Below is a small trained network, with its code and all its weights. Each question gives an input and a class and asks what happens when units are switched off, that is, made to give their printed mean instead of their output.

import numpy as np


def w(rows, s, z=0):
    codes = np.array(rows[::2]) - 128.0
    scale = np.full(codes.shape[1], s)
    scale[-1] = z or s
    return codes * scale


def f(y):
    return np.maximum(y, 0)


def log_softmax(a):
    a = a - a.max(-1, keepdims=True)
    return a - np.log(np.exp(a).sum(-1, keepdims=True))


def net(x, mask):
    res = np.array(x, float).reshape(1, 8) / 4 @ E
    y = f(res @ A[0][:, :-1].T + A[0][:, -1])
    res = res + np.where(mask, y, B[0][:, -1]) @ B[0][:, :-1]
    return log_softmax(res[-1] @ U[:, :-1].T + U[:, -1])


A, B = {}, {}
E = w([
[111,141,138,254,185,104,91,204,79,82,108,3],'x0',
[59,175,67,16,242,82,111,223,64,204,156,155],'x1',
[85,123,102,122,238,222,196,35,137,99,141,79],'x2',
[206,247,211,124,209,91,211,153,180,120,33,158],'x3',
[129,133,127,125,122,131,130,130,127,128,126,125],'x4',
[119,143,26,154,111,65,232,147,115,11,173,185],'x5',
[131,125,128,133,134,124,126,124,127,134,129,134],'x6',
[217,156,44,182,140,212,129,202,216,197,216,116],'x7',
],0.0047)
A[0] = w([
[118,154,135,198,158,104,75,171,95,70,120,52,95],'neuron 0',
[201,208,176,128,203,98,184,165,160,126,67,130,115],'neuron 1',
[91,158,97,64,180,88,111,187,86,190,141,154,109],'neuron 2',
[96,117,151,208,175,123,102,161,97,140,100,87,180],'neuron 3',
[134,112,222,89,173,186,16,122,127,253,90,57,230],'neuron 4',
[79,72,72,150,85,158,78,113,74,157,196,81,122],'neuron 5',
[157,115,155,62,89,163,134,88,170,187,130,188,131],'neuron 6',
[189,200,174,123,176,107,181,143,169,121,61,149,71],'neuron 7',
[158,209,171,135,198,128,199,124,149,122,91,137,102],'neuron 8',
[122,141,151,195,162,105,96,190,93,103,135,49,108],'neuron 9',
[153,162,135,133,56,73,99,191,107,128,157,161,202],'neuron 10',
[87,50,53,155,73,152,71,110,90,140,194,104,79],'neuron 11',
[88,116,192,107,111,100,135,83,52,70,88,138,82],'neuron 12',
[94,160,77,50,180,104,113,196,81,168,129,144,89],'neuron 13',
[171,121,154,140,54,55,88,189,94,168,117,153,233],'neuron 14',
[53,33,40,141,93,171,85,93,74,107,211,82,105],'neuron 15',
[173,156,81,133,116,170,152,182,199,136,162,101,103],'neuron 16',
[152,118,137,54,105,146,154,89,180,153,167,229,81],'neuron 17',
[207,204,179,131,195,100,174,133,174,111,72,135,68],'neuron 18',
[81,118,186,96,93,58,153,94,59,86,79,123,80],'neuron 19',
[84,125,94,137,232,216,195,30,120,103,137,80,255],'neuron 20',
[87,63,67,148,91,138,81,118,68,135,183,127,162],'neuron 21',
[78,155,81,62,203,86,117,189,99,160,154,144,110],'neuron 22',
[170,156,87,182,139,181,115,165,150,188,140,92,120],'neuron 23',
[181,201,157,151,183,131,180,135,169,115,82,140,128],'neuron 24',
[184,101,173,216,34,164,123,47,192,61,98,128,111],'neuron 25',
[89,100,159,96,132,75,159,75,80,60,63,110,108],'neuron 26',
[116,110,124,205,142,117,105,197,90,100,125,37,95],'neuron 27',
[139,118,118,74,95,149,158,63,181,160,129,245,99],'neuron 28',
[57,118,185,73,124,74,133,77,74,91,66,145,78],'neuron 29',
[186,181,170,134,159,72,176,173,180,120,73,155,106],'neuron 30',
[154,136,153,135,46,87,77,183,134,149,118,191,184],'neuron 31',
[111,142,61,163,132,88,167,151,125,89,122,113,181],'neuron 32',
[171,152,102,134,119,167,135,147,178,174,186,144,66],'neuron 33',
[110,145,40,151,133,64,198,154,115,19,185,185,171],'neuron 34',
[177,126,147,139,22,42,62,232,114,139,98,170,184],'neuron 35',
[220,133,92,170,135,171,138,158,175,154,179,120,73],'neuron 36',
[195,90,166,190,29,178,147,67,211,58,88,108,91],'neuron 37',
[185,152,92,154,104,155,116,187,194,153,176,131,72],'neuron 38',
[172,155,83,158,138,147,163,169,169,139,205,139,95],'neuron 39',
[110,139,34,139,127,80,223,130,104,30,168,170,214],'neuron 40',
[74,170,85,47,217,133,108,188,74,186,133,139,103],'neuron 41',
[82,114,175,124,101,54,107,65,69,76,64,147,101],'neuron 42',
[57,115,171,86,119,85,117,84,61,93,60,126,93],'neuron 43',
[160,143,126,181,157,107,142,172,84,120,125,39,134],'neuron 44',
[138,170,156,187,177,97,115,174,119,105,114,72,99],'neuron 45',
[142,125,128,45,90,110,146,60,157,159,142,224,98],'neuron 46',
[140,140,131,212,146,122,112,156,99,101,109,53,104],'neuron 47',
],0.0047,0.0043)
B[0] = w([
[66,65,64,63,127,92,214,107,133,173,81,93,171],'neuron 0',
[169,101,129,55,83,116,43,125,104,83,84,168,185],'neuron 1',
[185,206,133,198,96,78,130,72,84,108,183,45,186],'neuron 2',
[47,106,134,77,121,122,198,98,160,148,96,118,189],'neuron 3',
[30,203,229,227,46,151,115,101,224,132,59,206,254],'neuron 4',
[157,92,134,44,103,112,65,126,122,74,94,178,190],'neuron 5',
[51,97,105,111,91,82,204,100,136,161,85,101,178],'neuron 6',
[186,87,93,70,77,89,39,148,90,87,66,161,166],'neuron 7',
[172,98,127,71,122,109,42,134,128,71,105,160,169],'neuron 8',
[56,84,68,63,111,81,204,105,145,160,81,100,175],'neuron 9',
[125,145,184,108,192,191,172,98,194,79,190,148,206],'neuron 10',
[201,81,116,55,100,96,35,134,103,71,99,160,182],'neuron 11',
[170,90,71,199,181,190,116,220,65,195,144,159,168],'neuron 12',
[183,214,112,201,81,76,116,85,79,117,198,40,181],'neuron 13',
[117,136,184,101,228,181,192,86,195,89,189,144,229],'neuron 14',
[189,72,152,53,106,103,33,125,120,63,107,164,201],'neuron 15',
[114,98,90,163,165,199,106,209,71,201,131,166,170],'neuron 16',
[65,65,48,96,101,79,221,105,105,181,69,60,168],'neuron 17',
[201,95,100,64,80,88,37,146,87,75,65,156,169],'neuron 18',
[160,86,54,186,185,200,116,220,77,218,127,164,171],'neuron 19',
[156,127,223,92,250,183,178,102,211,69,236,144,229],'neuron 20',
[159,114,160,58,108,120,64,134,147,63,98,171,199],'neuron 21',
[182,219,137,194,86,80,115,64,76,115,201,65,189],'neuron 22',
[97,100,96,137,139,181,133,174,91,182,103,168,177],'neuron 23',
[161,114,135,58,103,123,67,131,99,84,118,157,176],'neuron 24',
[200,228,118,184,107,50,133,75,34,120,229,34,215],'neuron 25',
[155,82,106,176,168,203,101,202,81,182,149,169,176],'neuron 26',
[67,81,70,50,114,85,193,107,120,171,83,103,173],'neuron 27',
[67,74,69,84,94,56,226,110,112,177,94,69,176],'neuron 28',
[164,96,74,201,164,190,114,220,66,196,139,147,173],'neuron 29',
[171,99,116,71,116,130,62,124,120,93,109,160,175],'neuron 30',
[118,119,164,93,224,153,190,102,174,74,186,123,205],'neuron 31',
[54,144,181,131,103,142,155,100,179,122,100,164,180],'neuron 32',
[114,72,58,174,144,168,127,210,54,201,101,160,156],'neuron 33',
[57,167,211,201,39,148,112,118,207,148,72,200,211],'neuron 34',
[145,119,163,80,253,174,185,101,199,81,217,115,227],'neuron 35',
[139,75,82,166,162,181,98,206,42,196,131,139,168],'neuron 36',
[205,223,81,194,97,52,129,86,19,124,241,14,208],'neuron 37',
[156,87,67,170,173,198,104,204,71,200,148,176,168],'neuron 38',
[132,103,118,177,139,195,113,195,79,199,103,169,168],'neuron 39',
[67,175,230,202,61,169,108,117,199,134,87,186,223],'neuron 40',
[192,241,144,218,84,60,113,81,68,109,207,32,195],'neuron 41',
[156,106,82,198,187,207,122,199,67,204,143,148,181],'neuron 42',
[172,89,79,214,183,206,100,213,90,200,137,166,175],'neuron 43',
[71,85,108,67,111,116,180,122,117,154,105,110,174],'neuron 44',
[60,80,88,64,90,57,164,108,117,159,78,108,165],'neuron 45',
[82,75,61,105,124,84,221,105,114,185,73,99,175],'neuron 46',
[72,83,81,74,125,84,191,106,117,163,107,83,168],'neuron 47',
],0.0041,0.0067)
U = w([
[160,85,29,197,174,205,104,238,56,212,131,158,55],'0',
[199,208,100,197,76,38,119,74,55,105,198,22,74],'1',
[179,83,104,14,83,93,13,134,114,51,86,172,68],'2',
[56,77,35,55,103,61,240,103,135,177,79,89,81],'3',
[119,135,153,129,138,156,142,118,154,117,146,139,253],'4',
[118,139,143,128,141,160,135,123,154,115,138,145,234],'5',
[144,124,169,91,255,179,177,101,195,70,198,133,76],'6',
[64,172,193,218,37,152,103,121,201,143,71,182,99],'7',
],0.0082,0.0059)

Each question gives the input, the list of numbers given to net, and the class t.
The units are the neurons (one row each of A and B). Each row of codes is followed by its name. A weight is (code - 128) times the scale printed after its matrix; where a second scale follows, it is the last column's (A, B and U).
mask holds one flag per neuron, in row order. A switched-off neuron (its flag False) gives its mean, the last column of its row in B, instead of its output. The means were averaged over made-up inputs and are rounded, as every weight is.
A unit's drop is (log p(t) with every unit on - log p(t) with that unit switched off) / (log p(t) with every unit on - log p(t) with every unit switched off).
The circuit of an input: a set's keep is (log p(t) with only the set's units on - log p(t) with every unit switched off) / (log p(t) with every unit on - log p(t) with every unit switched off). Starting from the 12 units with the biggest drops (on a tie, the unit counted first), units are removed one at a time, each time the one whose removal leaves the highest keep (on an exact tie, the one counted first), for as long as the keep stays at least 0.8.
units of the circuit, in order: the units of the circuit, biggest drop first
most important unit: the unit with the biggest drop
k most important neurons: the k neurons with the biggest drops, biggest first
drop of u: that unit's drop, to one decimal
input [7,7,-6,7,-4,-7,-7,-4], class 1: 4 most important neurons	[neuron 41; neuron 2; neuron 13; neuron 22]
input [-6,-3,5,-5,4,7,6,-2], class 7: most important unit	neuron 40
input [6,5,3,6,5,7,-4,6], class 7: 3 most important neurons	[neuron 34; neuron 40; neuron 32]
input [7,1,-8,6,2,2,-5,4], class 6: 3 most important neurons	[neuron 35; neuron 14; neuron 10]
input [-4,-3,4,4,1,7,6,-6], class 7: 3 most important neurons	[neuron 40; neuron 34; neuron 35]
input [0,1,8,-8,7,2,2,6], class 2: 3 most important neurons	[neuron 15; neuron 11; neuron 5]
input [-7,-8,-2,8,-3,-5,-4,6], class 1: 2 most important neurons	[neuron 37; neuron 25]
input [8,4,-5,-7,-1,8,-3,-1], class 3: units of the circuit, in order	[neuron 27; neuron 0]
input [1,2,-6,-2,2,-6,5,1], class 6: units of the circuit, in order	[neuron 35; neuron 14; neuron 31]
input [-5,-5,-6,-4,-5,3,-2,5], class 6: units of the circuit, in order	[neuron 35; neuron 31]
input [-7,-3,5,4,-3,4,6,-1], class 3: 3 most important neurons	[neuron 28; neuron 17; neuron 46]
input [5,8,-7,-1,-6,-6,-8,7], class 1: units of the circuit, in order	[neuron 41; neuron 2]
input [-3,3,7,1,-1,7,-2,8], class 0: units of the circuit, in order	[neuron 39; neuron 16]
input [-8,-2,-4,5,-3,2,1,-6], class 3: units of the circuit, in order	[neuron 28; neuron 46]
input [1,6,6,-6,3,-8,6,0], class 7: most important neuron	[neuron 4]
input [-5,8,4,7,0,7,2,-6], class 1: 4 most important neurons	[neuron 41; neuron 22; neuron 13; neuron 2]
input [-7,4,-3,8,-2,-4,2,5], class 2: units of the circuit, in order	[neuron 1; neuron 7]
input [5,-2,5,1,-3,-7,-4,0], class 7: 2 most important neurons	[neuron 4; neuron 35]
input [-3,8,-7,2,-8,-6,-6,7], class 1: 4 most important neurons	[neuron 41; neuron 2; neuron 13; neuron 22]
input [1,8,8,-8,-4,-5,1,0], class 1: most important unit	neuron 41
input [-5,3,-4,2,5,-5,-1,-5], class 0: units of the circuit, in order	[neuron 29; neuron 43]
input [-1,0,-2,-5,-4,-8,0,-2], class 7: 2 most important neurons	[neuron 4; neuron 20]
input [4,1,0,-4,6,8,-5,3], class 7: units of the circuit, in order	[neuron 34; neuron 40]
input [1,3,3,-2,3,-7,6,-1], class 7: 2 most important neurons	[neuron 4; neuron 35]
input [-6,-1,-3,-3,-2,8,5,-4], class 7: 2 most important neurons	[neuron 40; neuron 34]
input [-2,-6,6,-4,-2,5,-5,-1], class 1: 2 most important neurons	[neuron 37; neuron 25]
input [-6,7,-6,-5,0,-8,-5,6], class 7: units of the circuit, in order	[neuron 4]
input [-2,2,0,-1,5,2,3,-5], class 0: drop of neuron 26	0.1
input [6,-8,1,5,4,0,-4,2], class 1: drop of neuron 37	0.5
